Here is a tiny trained network, its code and every weight. The questions are about switching its units off for an input and a class, where a switched-off unit gives its printed mean instead of its output.

import numpy as np


def w(rows, s, z=0):
    codes = np.array(rows[::2]) - 128.0
    scale = np.full(codes.shape[1], s)
    scale[-1] = z or s
    return codes * scale


def norm(h):
    return h / np.sqrt((h * h).mean(-1, keepdims=True) + 1e-5)


def f(y):
    return y / 2 * (1 + np.tanh(0.7978845608 * (y + 0.044715 * y**3)))


def log_softmax(a):
    a = a - a.max(-1, keepdims=True)
    return a - np.log(np.exp(a).sum(-1, keepdims=True))


def net(x, mask):
    res = np.array(x, float).reshape(1, 7) / 4 @ E
    u = 0
    for l in range(2):
        y = f(norm(res) @ A[l][:, :-1].T + A[l][:, -1])
        res = res + np.where(mask[u : u + 7], y, B[l][:, -1]) @ B[l][:, :-1]
        u += 7
    return log_softmax(norm(res)[-1] @ U[:, :-1].T + U[:, -1])


A, B = {}, {}
E = w([
[117,134,128,120,126],'x0',
[129,129,127,127,128],'x1',
[103,110,114,99,9],'x2',
[193,222,116,183,111],'x3',
[63,127,70,185,202],'x4',
[139,124,127,132,130],'x5',
[125,127,128,124,128],'x6',
],0.011)
A[0] = w([
[122,84,252,92,177,66],'L0N1',
[66,76,140,77,198,186],'L0N2',
[136,121,249,82,178,5],'L0N3',
[187,234,185,90,124,32],'L0N4',
[163,138,49,180,137,11],'L0N5',
[103,127,149,46,212,63],'L0N6',
[114,188,45,177,118,32],'L0N7',
],0.011,0.0033)
B[0] = w([
[190,129,205,90,72,213],'L0N1',
[78,90,153,169,124,253],'L0N2',
[161,140,200,186,112,186],'L0N3',
[176,90,45,174,210,197],'L0N4',
[99,192,169,105,121,162],'L0N5',
[215,185,119,166,166,191],'L0N6',
[118,147,250,119,86,192],'L0N7',
],0.011,0.0059)
A[1] = w([
[125,174,216,88,182,89],'L1N1',
[196,198,2,165,108,120],'L1N2',
[182,48,94,43,101,43],'L1N3',
[165,73,92,36,63,101],'L1N4',
[144,119,114,147,251,113],'L1N5',
[76,245,123,100,47,3],'L1N6',
[90,196,139,92,156,160],'L1N7',
],0.0092,0.0055)
B[1] = w([
[143,217,99,180,71,207],'L1N1',
[137,107,16,35,55,237],'L1N2',
[104,148,196,62,190,170],'L1N3',
[77,139,108,69,146,224],'L1N4',
[110,107,137,80,189,254],'L1N5',
[255,97,205,153,133,170],'L1N6',
[126,175,31,163,150,174],'L1N7',
],0.0096,0.0034)
U = w([
[194,149,232,140,102,253],'0',
[101,78,192,151,244,86],'1',
[241,101,41,90,207,55],'2',
[129,206,94,157,186,167],'3',
[92,74,179,33,95,155],'4',
[4,64,104,136,92,77],'5',
[191,151,65,27,54,66],'6',
],0.014,0.0055)

Each question gives the input, the list of numbers given to net, and the class t.
The units are the neurons (one row each of A and B). Each row of codes is followed by its name. A weight is (code - 128) times the scale printed after its matrix; where a second scale follows, it is the last column's (A, B and U).
mask holds one flag per neuron, layer by layer. A switched-off neuron (its flag False) gives its mean, the last column of its row in B, instead of its output. The means were averaged over made-up inputs and are rounded, as every weight is.
A unit's drop is (log p(t) with every unit on - log p(t) with that unit switched off) / (log p(t) with every unit on - log p(t) with every unit switched off).
The circuit of an input: a set's keep is (log p(t) with only the set's units on - log p(t) with every unit switched off) / (log p(t) with every unit on - log p(t) with every unit switched off). Starting from the 12 units with the biggest drops (on a tie, the unit counted first), units are removed one at a time, each time the one whose removal leaves the highest keep (on an exact tie, the one counted first), for as long as the keep stays at least 0.8.
circuit, biggest first: the units of the circuit, biggest drop first
top k neurons: the k neurons with the biggest drops, biggest first
top k neurons in layer l: the k neurons of layer l with the biggest drops, biggest first
drop of u: that unit's drop, to one decimal
input [2,-3,3,3,5,5,-3], class 0: top 2 neurons => L0N7, L1N6
input [0,4,-1,5,-6,4,-6], class 2: top neuron => L0N4
input [-8,8,-6,1,-4,-4,2], class 2: top 3 neurons in layer 0 => L0N4, L0N7, L0N2
input [6,-3,-1,-7,-5,7,-2], class 0: top 2 neurons in layer 0 => L0N3, L0N6
input [6,-2,-6,7,-1,8,0], class 2: circuit, biggest first => L0N4, L1N2
input [-3,-6,0,-7,-2,8,-4], class 0: circuit, biggest first => L0N1, L0N6
input [-3,-2,1,7,-2,3,-8], class 6: circuit, biggest first => L1N2, L0N3
input [8,5,-5,1,-1,1,-7], class 2: circuit, biggest first => L0N4, L0N7
input [-7,-7,3,-1,0,7,-2], class 4: top 4 neurons => L0N2, L0N6, L0N4, L1N3
input [3,-2,-8,8,-3,-5,8], class 2: circuit, biggest first => L0N4, L1N2
input [-3,-2,3,6,-1,0,-7], class 6: top 2 neurons => L1N2, L0N4
input [3,8,-7,1,-5,-3,0], class 2: top 2 neurons => L0N4, L0N7
input [5,4,7,4,7,-7,2], class 0: top 2 neurons => L0N7, L1N6
input [-2,-7,5,7,7,-1,-7], class 0: circuit, biggest first => L0N7
input [3,-4,1,2,-8,-5,2], class 6: top 2 neurons => L0N4, L1N2
input [0,8,4,5,6,-8,8], class 0: top 2 neurons => L0N7, L1N6
input [-4,0,-7,4,-3,5,1], class 2: top 2 neurons => L0N4, L1N2
input [3,-7,0,1,-6,5,6], class 2: top 2 neurons => L0N4, L0N7
input [2,-4,-1,6,-4,1,-5], class 2: drop of L0N4 => 0.5
input [0,4,-7,5,-8,-4,-3], class 2: circuit, biggest first => L0N4
input [-1,4,-2,8,-2,-4,-1], class 2: drop of L0N4 => 0.6
input [6,6,2,7,-2,4,-1], class 6: drop of L1N2 => 0.9
input [-5,-2,-5,-6,-3,-4,-3], class 0: drop of L1N4 => 0.0
